Here is a tiny trained network, its code and every weight. The questions are about switching its units off for an input and a class, where a switched-off unit gives its printed mean instead of its output.

import numpy as np


def w(rows, s, z=0):
    codes = np.array(rows[::2]) - 128.0
    scale = np.full(codes.shape[1], s)
    scale[-1] = z or s
    return codes * scale


def f(y):
    return np.maximum(y, 0)


def log_softmax(a):
    a = a - a.max(-1, keepdims=True)
    return a - np.log(np.exp(a).sum(-1, keepdims=True))


def net(x, mask):
    res = np.array(x, float).reshape(1, 7) / 4 @ E
    y = f(res @ A[0][:, :-1].T + A[0][:, -1])
    res = res + np.where(mask, y, B[0][:, -1]) @ B[0][:, :-1]
    return log_softmax(res[-1] @ U[:, :-1].T + U[:, -1])


A, B = {}, {}
E = w([
[128,128,127],'x0',
[112,232,50],'x1',
[128,128,128],'x2',
[126,128,127],'x3',
[116,42,20],'x4',
[129,128,128],'x5',
[5,121,132],'x6',
],0.016)
A[0] = w([
[178,142,124,89],'n1',
[55,123,138,129],'n2',
[128,122,83,80],'n3',
[130,50,114,132],'n4',
[29,122,144,168],'n5',
[116,152,79,123],'n6',
[164,140,124,180],'n7',
[148,104,124,93],'n8',
[137,211,122,68],'n9',
[128,97,237,236],'n10',
[131,112,56,92],'n11',
[135,128,164,112],'n12',
[6,87,142,100],'n13',
[125,89,119,83],'n14',
[126,73,112,89],'n15',
[16,127,145,186],'n16',
[183,137,118,254],'n17',
[131,46,115,133],'n18',
[125,219,117,113],'n19',
[119,154,15,70],'n20',
[126,149,84,39],'n21',
],0.018,0.0086)
B[0] = w([
[109,155,98,171],'n1',
[96,220,13,186],'n2',
[189,156,135,159],'n3',
[94,72,100,198],'n4',
[137,186,96,214],'n5',
[175,150,170,174],'n6',
[99,103,129,177],'n7',
[112,112,150,148],'n8',
[34,106,101,190],'n9',
[248,147,118,253],'n10',
[180,130,133,187],'n11',
[155,118,111,159],'n12',
[129,103,22,227],'n13',
[99,123,129,155],'n14',
[95,110,108,172],'n15',
[123,226,112,227],'n16',
[110,61,168,213],'n17',
[73,37,105,202],'n18',
[37,124,127,204],'n19',
[209,129,163,216],'n20',
[167,116,121,154],'n21',
],0.013,0.022)
U = w([
[255,92,236,160],'0',
[17,100,66,248],'1',
[250,193,79,89],'2',
[24,214,130,40],'3',
[83,21,127,57],'4',
],0.0099,0.014)

Each question gives the input, the list of numbers given to net, and the class t.
The units are the neurons (one row each of A and B). Each row of codes is followed by its name. A weight is (code - 128) times the scale printed after its matrix; where a second scale follows, it is the last column's (A, B and U).
mask holds one flag per neuron, in row order. A switched-off neuron (its flag False) gives its mean, the last column of its row in B, instead of its output. The means were averaged over made-up inputs and are rounded, as every weight is.
A unit's drop is (log p(t) with every unit on - log p(t) with that unit switched off) / (log p(t) with every unit on - log p(t) with every unit switched off).
The circuit of an input: a set's keep is (log p(t) with only the set's units on - log p(t) with every unit switched off) / (log p(t) with every unit on - log p(t) with every unit switched off). Starting from the 12 units with the biggest drops (on a tie, the unit counted first), units are removed one at a time, each time the one whose removal leaves the highest keep (on an exact tie, the one counted first), for as long as the keep stays at least 0.8.
circuit, biggest first: the units of the circuit, biggest drop first
k most important neurons: the k neurons with the biggest drops, biggest first
drop when u is switched off: that unit's drop, to one decimal
input [6,1,-8,-2,3,-7,2], class 2: circuit, biggest first => (n19)
input [-5,1,2,2,-3,-2,-4], class 1: circuit, biggest first => (n20; n10)
input [5,8,6,-1,0,2,-2], class 1: 3 most important neurons => (n9; n19; n10)
input [-4,5,3,8,0,-3,-4], class 1: 3 most important neurons => (n10; n9; n19)
input [-7,-5,7,7,0,-8,2], class 2: 4 most important neurons => (n10; n19; n9; n17)
input [0,8,-8,7,0,-5,2], class 3: 3 most important neurons => (n19; n10; n9)
input [1,4,-2,-8,0,-6,0], class 1: 2 most important neurons => (n10; n16)
input [-4,0,7,6,7,-8,-4], class 4: 3 most important neurons => (n10; n18; n4)
input [-2,3,2,3,0,0,2], class 3: 2 most important neurons => (n10; n18)
input [-5,-8,-3,-2,-2,1,-7], class 0: drop when n10 is switched off => 0.8
input [4,1,-1,6,-6,4,-8], class 1: drop when n20 is switched off => 0.1
input [7,1,-8,7,-3,-8,-6], class 1: drop when n20 is switched off => 0.2
